In the rows, zero is written as 128.
Here are made-up nodes, facts about them, and rows of numbers that follow some of those facts. Name the node behind each unnamed row.

Some nodes and their rows:
bruzek: [108 153 122 118 138 131 117 110  59 124 140 113 138 110 152  84 169 103
 114 140 133 158 116  64 110 135 115 173 110 132 165 139 113 105 182 138
 142 106  98 145 107]
flasku: [127 129 132 130 126 128 120 124 140 123 128 126 142 120 128 126 130 128
 124 137 127 111 133 119 147 128 139 118 129 129 114 126 125 131 125 121
 127 123 123 114 139]
troklo: [113 149 125 137 101 111 102  89 209 135  89 152 163 164 118 158 113 139
 116  86 138 175 107 145 173 119 148 113 135 124 147 121 125 125 141 132
 150 139 132 135 136]
toklak: [140 131 138 121 156 126 151  37  78 119 124 178 109 164 131 107 117 113
 128 137 120  56 113 178 138 116  98 141 129  98 144 141 144 139 116  92
 106 122 153 109 125]
draren: [113 147 135 125 148 122 149  41 113 125 108 175 118 161 134 123 105 119
 125 117 124  78  99 187 151  95 106 137 136  97 151 133 136 129 131  98
 121 130 147 114 130]
zali: [132 117 140 120 123 116 118 161 156 125  98  95 142 150 128 112 133 143
 136 158 126 117 151  92 149 107 140 117 135 147 107 128 119 141 120 117
 131 126 120 140 141]
fliflel: [ 94 160 132 126 122 115 130  64 182 124  84 159 149 148 119 145 114 127
 111 100 127  83 100 186 174  91 128 125 144 106 164 121 125 121 150 110
 133 139 137 123 146]
kiro: [ 70  95 121 137 114 138 158  60 124 127 157  81 162  85 163 148 140 112
 134 110 127  96 120 123 136 112 164 123 133 163 161 130 105 137 138 118
 129 111 142  61 148]
guvifu: [126 131 128 131 127 136 119 141 154 124 125 119 157 107 121 126 126 131
 130 136 124 100 145 122 148 127 145 110 126 126 104 117 130 124 124 121
 124 127 127 127 136]
sigru: [128 124 122 120 139 140 126 169 132 130 130 125 123 113 123 126 115 134
 134 124 127 138 133 137 115 133 132 116 122 127 112 118 130 118 121 131
 130 132 145 148 110]
groklan: [125 149 123 141 128 143 128 153 152 128 149 140 146  68 122 140 118 124
 126 125 120  93 138 130 147 134 141 117 124 114 106 109 132 117 126 132
 120 130 119 117 138]
ropekar: [ 70  91 120 142 124 140 171  77 114 137 162  84 151 108 174 157 112 119
 155 108 130 121 114 126 118  99 162 124 129 152 141 127 114 138 113 112
 130 107 150  71 118]
pogros: [ 87 131 119 126 134 129 137  75  57 127 152  98 142 107 167 105 166 102
 122 127 133 147 108  75 107 126 131 166 116 148 172 138 107 116 172 132
 142 103 111 119 112]
vubak: [125 129 128 129 127 138 117 139 158 125 125 124 160 108 120 126 125 131
 129 135 124 105 147 125 145 127 139 113 125 126 101 118 131 126 123 123
 124 124 126 129 130]
bemol: [146 112 137 119 153 132 143  72  56 113 128 168 102 153 118 108 123 118
 126 141 120  71 149 198 114 138  84 137 131 103 121 137 149 134 118 112
 101 134 156 121 130]
gadun: [155 139 138 130 129 100 154 216  78 139 145 131   8 128 137 133 131 130
 125 149 126 160  95  89 121 148 112 142 148 140 152 146 119 140 110 148
 133 145 100  95 147]
dokla: [130 127 133 127 124 122 119 135 145 125 116 117 140 134 124 120 135 133
 129 141 128 115 138 108 148 120 140 119 133 136 120 128 123 132 127 120
 128 124 121 121 141]
kloskebi: [125 130 126 130 137 131 132 127 118 132 133 126 128 135 142 121 124 128
 137 133 131 150 125 109 129 124 136 132 123 126 122 129 129 125 118 120
 130 117 122 127 111]
meven: [122 124 127 123 132 130 136 151 110 129 128 141 118 138 122 130 139 132
 129 124 132 137 137 134 111 132 124 126 131 138 141 114 130 124 127 130
 127 137 136 147 117]
tudruk: [147 126 125 124 134 137 121 160 142 127 123 107 137 119 109 125 130 130
 128 121 122 116 123 148 100 111 112 122 119 124 117 134 132 127 136 132
 122 125 123 169 128]

How the nodes are related:
nofo plebegral drupler; skizen plebegral stovokik; grivebi plebegral stiklem
klavuk plebegral vubak; flasku plebegral dribra; gegar plebegral zoskes
toze plebegral bruzek; vopan plebegral bribrir; klubis plebegral toklak
stostokik plebegral ropekar; dugogin plebegral troklo; siple plebegral bribru
gaplebrus plebegral zeklok; mistun plebegral draren; klekla plebegral kidim
kiro plebegral nofo; skaplir plebegral skiros; bribru plebegral skama
ploklen plebegral dugogin; vagronu plebegral skavaplel; plugrefal plebegral groklan
ropekar plebegral stedi; sigru plebegral ruvostuk; bribrir plebegral skaplir
divir plebegral flidres; soki plebegral sigru; bemol plebegral vagronu
guvifu plebegral reflu; trestel plebegral ploklen; danon plebegral flasku
flide plebegral kloskebi; pugril plebegral lezistis; zali plebegral lafon
kidim plebegral klikun; braskik plebegral disek; groklan plebegral skudin
zoskes plebegral kabon; drupler plebegral pogros; dukliki plebegral zukil
farom plebegral pedi; ruvostuk plebegral klavuk; grogar plebegral grivebi
troklo plebegral gegar; bruneni plebegral zoflar; gadun plebegral vopan
klikun plebegral gadun; bromakor plebegral plugrefal; fliflel plebegral mistun
bobri plebegral gaplebrus; stedi plebegral kiro; kedupe plebegral bemol
novam plebegral grogar; pogros plebegral toze; zukil plebegral flide
plimuk plebegral stostokik; disek plebegral tigror; draren plebegral klubis
febra plebegral novam; skama plebegral bobri; dokla plebegral zali
skavaplel plebegral tades; vadrim plebegral braskik; vopas plebegral plimuk
lafon plebegral vadrim; zoflar plebegral farom; kabon plebegral fliflel
naper plebegral klekla; vubak plebegral tudruk; bruzek plebegral bruneni
lezistis plebegral guvifu; flidres plebegral pugril; zeklok plebegral trestel
skiros plebegral bromakor; toklak plebegral kedupe; nofo plugruna e
skizen plugruna b; grivebi plugruna g; ganos plugruna d
klavuk plugruna b; meven plugruna g; flasku plugruna a
gegar plugruna a; toze plugruna f; vopan plugruna e
gifer plugruna c; klubis plugruna b; stostokik plugruna c
dribra plugruna b; dugogin plugruna a; siple plugruna c
gaplebrus plugruna a; mistun plugruna a; klekla plugruna a
tades plugruna c; kloskebi plugruna b; kiro plugruna a
skaplir plugruna f; bribru plugruna a; ploklen plugruna a
vagronu plugruna b; plugrefal plugruna f; ropekar plugruna b
tigror plugruna a; sigru plugruna c; bribrir plugruna f
divir plugruna c; soki plugruna c; bemol plugruna e
guvifu plugruna a; trestel plugruna a; danon plugruna a
flide plugruna b; pugril plugruna e; tafem plugruna b
zali plugruna a; tudruk plugruna d; kidim plugruna a
toba plugruna f; braskik plugruna a; groklan plugruna a
zoskes plugruna d; drupler plugruna b; dukliki plugruna a
farom plugruna d; ruvostuk plugruna e; grogar plugruna f
troklo plugruna a; bruneni plugruna a; stovokik plugruna f
reflu plugruna e; gadun plugruna c; klikun plugruna a
bromakor plugruna b; pedi plugruna d; liski plugruna e
fliflel plugruna a; bobri plugruna e; stedi plugruna a
kedupe plugruna g; novam plugruna a; pogros plugruna b
zukil plugruna c; plimuk plugruna b; disek plugruna a
draren plugruna b; nosto plugruna a; febra plugruna a
skama plugruna f; dokla plugruna a; skavaplel plugruna a
stiklem plugruna b; vadrim plugruna d; vopas plugruna b
skudin plugruna a; lafon plugruna g; zoflar plugruna a
kabon plugruna b; naper plugruna b; vubak plugruna a
bruzek plugruna b; lezistis plugruna e; flidres plugruna b
zeklok plugruna c; skiros plugruna a; toklak plugruna b

Which node is each row?
No name comes twice in this set of rows, the named rows included.
[129 138 137 121 153 127 150  40  89 121 117 178 114 160 133 116 108 116
 125 127 122  64 109 185 143 111 100 141 133  99 145 139 141 135 126  93
 114 124 149 105 127] -> klubis
[185  98 123 131 115 124  92 120 139 136 132 162 117 195 126 135 113 140
 129 105 142 238 126 111 108 187 137 104 118 131 114 141 143 143  92 148
 141 135 153 121  98] -> zeklok
[ 64  99 117 128 120 138 155  75  72 127 152  83 143  97 167 142 148 110
 131 107 131 142 130 134 102 117 126 141 130 157 167 133 110 117 155 139
 131 121 146 118 128] -> nofo
[149 117 137 115 155 137 150  70  70 113 130 188  98 158 112 104 134 119
 121 135 119  47 133 193 110 136  86 132 135 114 149 128 149 141 118 100
 104 139 167 112 127] -> kedupe
[157 110 141 107 133 115 115 220 169 129  80  56 122 166 105 106 140 155
 146 155 124 129 141  97 111  78 113 117 132 149  99 139 117 142 121 125
 128 122 113 216 134] -> vadrim
[146 123 136 125 136 129 128  93 113 117 132 145 139 129 122 112 129 122
 123 142 122  69 139 142 140 138 119 120 129 118 119 132 137 141 123 110
 113 125 133 100 141] -> skavaplel
[104 154 136 125 130 119 134  50 163 120  93 169 138 148 120 132 113 121
 111 112 124  61 101 196 171  97 112 127 144 105 156 126 129 125 146 103
 126 136 147 119 152] -> mistun
[ 84 165 127 130 129 115 133  74 177 136  88 157 136 167 131 150  99 130
 123  89 133 145  87 170 161  82 126 134 136 104 159 121 125 110 144 114
 145 135 141 141 120] -> kabon
[163 112 132 134 114 128 107 105 139 124 134 142 140 154 128 124 136 130
 125 134 132 146 142 100 136 157 141 114 124 131 109 136 136 146 112 128
 127 125 125  98 130] -> bribru
[181  90 127 134 112 122  98 109 109 129 136 152 127 191 123 133 127 136
 129 121 138 224 152 121 102 186 123 117 119 130 103 141 148 142  98 148
 130 135 143 121 106] -> bobri

Now the same nodes, written a new way:
Some rows with their names:
kiro: [ 90 127 135 119 121 142 117 124  77 140 128 165  81  88 107 113 144 150
  95 152 103 181 142  95 124  74 131  96]
flasku: [137 131 125 132 124 144 136 102 126 119 112 135 126 107 137 131 126 145
  91 113 126 151 116 151 129 109 156 109]
disek: [164 134 130  94 128 134 113 127 151 124 153 102 101 107 111  95 149 127
  84 154 127 138 107 161 113  89 154 112]
gegar: [125 110 127 143 109 183 182 104 132 160  89 120 131  81 184  83  89 122
  85 153 101 207 128 153  97 129 152 130]
vubak: [140 130 127 127 124 141 132 101 128 124 119 137 125 103 136 132 126 147
  86 120 123 150 123 145 128 107 151 108]
groklan: [147 120 134 135 114 137 158  82 124 110  91 145 133 116 149 131 124 153
  76  99 131 154 132 139 136 117 141 122]
zali: [148 133 130  93 110 126 127 135 144 134 158 112 104 113 100  82 163 124
  94 161 133 143 122 158 106  92 147 127]
danon: [136 133 121 131 116 137 139 109 123 126 120 141 124 101 138 122 134 143
  97 119 129 151 123 145 121 111 150 117]
bromakor: [116  62 124 110  83 109 172 131  97  78 125 136 143 139 112 108  66 166
  60 132 103 121 149 100 146 126  70 150]
tafem: [114  86  97 103 114 141 114 157 108  87 158 113 127 101 119 123  57 150
  72 137  82 109 120 118 131 128 102 111]
klubis: [ 93  74  73 104  58  75 131 155  78  59 122 129 141 101 112 123  86 109
 127 137  98  82 160 114 108 111 144 123]
flide: [104  85 100 108 110 137 117 155 104  95 154 118 134 109 121 118  61 150
  70 145  83 111 123 119 127 121  98 118]
zeklok: [ 77 172 132 154 106 173 189 163 111 179 165 157 201 132 128 180 116 181
 104 142 155 144  67 182 119 145  93 152]
ganos: [142 142 131 128 106 155 143 128  91 105 128 102 140  72 121 149 118 126
  76 113 119 147 103 142 143  90 116  94]
bobri: [106 136  80 182  98 175 190 146  92 165 163  72 199 126 142 198 140 223
  88 133 178 136  87 155 109 123  96 125]
vopan: [171  85 128 133  65 120 206 100  95  70  91  58 139 132 127 128 136 179
  71 123 196 155 144 113 150  92  82 141]
ruvostuk: [139 107 101 142  89 160 159 125  84 105 119  49 131 102 137 142 129 167
  88 147 169 154 119 122 124  86 109 105]
lezistis: [137 110 100 142  94 164 152 119  85 106 124  46 131  99 143 146 127 165
  83 142 165 152 119 123 122  87 115  97]
bribrir: [160 152 189  90  43 124 196 162  61  69 107 175 157 118  79  72 127 114
  75 116 175 140  84 103 145 128  63 167]
skama: [ 99 200 142 126  67 169 168 210  61 148 174 184 198 109  85 133 129 147
  95 130 157 117  35 142 112 147  81 149]

Rows to name:
No name comes twice in this set of rows, the named rows included.
[143 120 131 127 105 116 159 108 129 112 118 137 127 118 121 109 150 147
  94 120 144 154 135 145 128 107 136 140] -> klekla
[ 78  77 108  97 105 132 122 162  68 109 154 142 110 108  89 112  80 154
  69 180  76 118 137  88 119 102  91 117] -> plimuk
[ 86  82  65 110  57  71 126 157  75  61 130 142 149 107 104 133  97 118
 133 125 103  64 151 116 106 109 145 118] -> toklak
[127 109 136 138  87 185 189 132  92 129  97  84 137  45 157  87  84  91
  87 160 103 205 131 142 119  99 122 124] -> zoskes
[144 100 103  59 106 144 114 162 153 100 177  30  82 141  99  98 139 125
 109 226 164 138 129 142 108  80  96 133] -> lafon
[ 60  76 124  86 108 135 114 171  41 119 156 151  94 110  71 114  83 161
  63 202  60 129 145  62 123  90  87 107] -> ropekar
[111 130 119 168 121 186 190 115 134 184 114 135 161  98 172 118  98 158
  85 145 110 190 108 161  98 141 136 137] -> dugogin
[ 96 151 107 175 125 175 194 126 133 198 144 152 188 125 155 156 120 196
  89 125 130 164  91 177  97 152 126 148] -> trestel
[ 84 139 174 102 104 148 137 143  58 125 129 155 106 107  85 132 126 125
 101 182 131 160 121 108 138  69 103 102] -> stostokik
[164 135 131  79 117 127 113 144 155 129 174  92  93 112  91  71 170 115
  87 179 130 135 107 166 105  85 144 129] -> braskik
[133 148 151 111 111 155 131 136 114  95 126 128 127 101 129 145 109 117
  99 130 149 149  91 153 150 102 121  97] -> gifer
[ 85 124 146 119 123 142 122 116  68 144 124 167  82 101  91 123 146 146
  82 168  98 174 142  96 125  66 134  95] -> stedi
[102 141 117 168 122 186 192 125 132 197 133 144 179 109 163 138 105 179
  86 135 120 180 101 179  99 149 130 147] -> ploklen
[126 112  70 158  55 102 149 115  56  75  97  69 157 105 132 190 159 152
 128 104 186  98 133 131 116  87 154  89] -> bemol

Now the same nodes, written a new way:
Some rows with their names:
dukliki: [119 151 125 100  94 123 127 142 130  85 148 125 131 145]
gaplebrus: [ 83 181 174  38 118  93 130 125 107  92 152  95 120 107]
flide: [120 120 130 139 131 151 126 116 121 145  85 138 135 114]
grivebi: [ 78 111 131 179 159 205 119 161 105 172 121 153 142 123]
stiklem: [130  65 113 175 115 121 121 106  92 166  89 106 152 126]
farom: [145 131 135 185 135 106 142  82 146 122  89 118 106 141]
zoflar: [132 171 113 131  86 158 129 134 135  95 142 113 118 167]
kabon: [138 175 128 226  89 121 113 118 141 190 110 186 149  97]
fliflel: [141 183 117 190  61  93 115 153 153 118 167 165 157 123]
klavuk: [115 127 135 123 142 162 128 118 127 134  87 139 135 107]
novam: [117 157 127  98  98 127 129 140 133  81 149 126 130 139]
bruzek: [135 160 114 177 125 220 130 104 130 152  80 122 116 146]
liski: [155  65 127 179 162  76 131  92 114 164 134 101 129 136]
kiro: [133 175 108 128 100 195 134 129 139  79 137  89 115 175]
nofo: [161 153 128 182 177 191 141  84 152 139 117  99  96 155]
vopan: [149  80 136  89 168 107 141 108 139 140 120 205  91 150]
disek: [116 135 129  90 103 119 129 145 125  76 145 110 136 137]
klekla: [119 140 125  79  94 123 131 150 131  83 145 150 123 154]
pugril: [139 126 152 128 187 121 136 101 146 131 126 134 116 118]
tudruk: [146  61 126 193 126  51 135  88 114 135  94  96 128 137]

Which node is each row?
No name comes twice in this set of rows, the named rows included.
[120 125 131 127 133 159 127 116 126 142  89 153 131 114] -> naper
[120 217 143 151  53  76 118 125 119 154 171 152 122 125] -> troklo
[134  80 105 132  76  79 124 139  96 116 150  98 144 163] -> skudin
[150  64 123 200 121  56 136  83 114 138  95  93 125 144] -> pedi
[121 119 119  57  94 120 133 146 129  87 142 178 115 165] -> klikun
[132 212 135 168  49  79 116 134 127 153 172 162 128 132] -> gegar
[145  69 128 188 126  55 137  83 120 135  92  98 127 137] -> ganos
[131  91 108 136  77  82 124 140 100 110 151  96 144 157] -> nosto
[131  75 112 170 117 126 122 109  96 165  91 111 150 125] -> tafem
[132 133 121 190 131 146 116 144 160 125 102 161 179  78] -> draren
[151 184 148 243  96  52 129  87 154 169 111 175 117 113] -> zoskes
[135 179 111 137  85 173 130 131 135  96 141 111 114 172] -> bruneni
[ 87  64 110 208 142 172 116 155  77 191 122 124 154 133] -> meven

